Below are the code and all the weights of a small trained network. Each question names an input and a class and asks about switching units off, where a switched-off unit gives its printed mean instead of its output.

import numpy as np


def w(rows, s, z=0):
    codes = np.array(rows[::2]) - 128.0
    scale = np.full(codes.shape[1], s)
    scale[-1] = z or s
    return codes * scale


def f(y):
    return np.maximum(y, 0)


def log_softmax(a):
    a = a - a.max(-1, keepdims=True)
    return a - np.log(np.exp(a).sum(-1, keepdims=True))


def net(x, mask):
    res = np.array(x, float).reshape(1, 4) / 4 @ E
    y = f(res @ A[0][:, :-1].T + A[0][:, -1])
    res = res + np.where(mask, y, B[0][:, -1]) @ B[0][:, :-1]
    return log_softmax(res[-1] @ U[:, :-1].T + U[:, -1])


A, B = {}, {}
E = w([
[208,66,145,76,26,100,166],'x0',
[158,211,35,121,149,83,69],'x1',
[10,120,30,158,112,120,125],'x2',
[114,80,95,83,200,90,176],'x3',
],0.014)
A[0] = w([
[149,132,92,1,159,26,210,252],'n0',
[33,140,39,96,117,76,105,184],'n1',
[58,110,107,177,223,141,122,150],'n2',
[129,159,134,167,126,232,82,176],'n3',
[104,174,96,208,63,123,135,190],'n4',
[94,147,148,239,115,180,121,181],'n5',
[89,90,79,106,29,101,143,189],'n6',
],0.0099,0.0044)
B[0] = w([
[160,83,88,25,186,89,121,252],'n0',
[83,154,67,153,157,87,74,250],'n1',
[68,174,110,79,178,250,139,239],'n2',
[177,237,150,143,62,201,106,201],'n3',
[108,171,126,200,72,104,79,204],'n4',
[104,176,135,185,62,172,144,213],'n5',
[86,65,179,90,71,68,124,213],'n6',
],0.011,0.014)
U = w([
[64,171,112,164,140,200,155,140],'0',
[81,103,162,182,92,110,117,42],'1',
[85,72,129,134,134,100,159,67],'2',
[206,56,189,55,95,112,180,255],'3',
[150,152,65,129,156,98,95,71],'4',
[141,134,107,97,247,98,116,97],'5',
[207,187,138,201,66,126,118,185],'6',
[84,147,108,161,128,45,64,75],'7',
],0.014,0.0055)

Each question gives the input, the list of numbers given to net, and the class t.
The units are the neurons (one row each of A and B). Each row of codes is followed by its name. A weight is (code - 128) times the scale printed after its matrix; where a second scale follows, it is the last column's (A, B and U).
mask holds one flag per neuron, in row order. A switched-off neuron (its flag False) gives its mean, the last column of its row in B, instead of its output. The means were averaged over made-up inputs and are rounded, as every weight is.
A unit's drop is (log p(t) with every unit on - log p(t) with that unit switched off) / (log p(t) with every unit on - log p(t) with every unit switched off).
The circuit of an input: a set's keep is (log p(t) with only the set's units on - log p(t) with every unit switched off) / (log p(t) with every unit on - log p(t) with every unit switched off). Starting from all 7 units, units are removed one at a time, each time the one whose removal leaves the highest keep (on an exact tie, the one counted first), for as long as the keep stays at least 0.8.
units of the circuit, in order: the units of the circuit, biggest drop first
most important unit: the unit with the biggest drop
k most important neurons: the k neurons with the biggest drops, biggest first
drop of u: that unit's drop, to one decimal
input [0,0,-6,0], class 3: units of the circuit, in order => (n1)
input [1,-1,6,-6], class 6: units of the circuit, in order => (n3, n2)
input [2,-6,6,2], class 2: 2 most important neurons => (n6, n3)
input [-3,3,4,-7], class 6: units of the circuit, in order => (n4, n3)
input [5,1,3,7], class 5: 2 most important neurons => (n0, n1)
input [2,1,0,-2], class 6: 3 most important neurons => (n0, n1, n2)
input [-1,-3,-3,0], class 3: 3 most important neurons => (n1, n2, n4)
input [-5,-2,-6,-2], class 6: units of the circuit, in order => (n2, n3)
input [3,0,-6,-4], class 3: 2 most important neurons => (n4, n1)
input [1,-8,7,4], class 2: 3 most important neurons => (n6, n3, n4)
input [2,2,4,4], class 5: 4 most important neurons => (n0, n5, n4, n3)
input [-2,-5,2,6], class 5: 4 most important neurons => (n5, n3, n4, n0)
input [2,-6,0,-3], class 3: 4 most important neurons => (n1, n4, n2, n3)
input [6,-5,8,-8], class 1: most important unit => n6
input [1,-1,7,1], class 7: 2 most important neurons => (n1, n6)
input [-2,-5,-5,-2], class 6: 2 most important neurons => (n2, n0)
input [-7,7,6,5], class 0: drop of n2 => 7.5
input [-7,8,2,-6], class 0: drop of n2 => 1.8
input [-7,7,1,0], class 0: drop of n2 => 0.5
input [3,-7,5,-3], class 1: drop of n0 => 0.2
input [4,5,-8,0], class 3: most important unit => n1
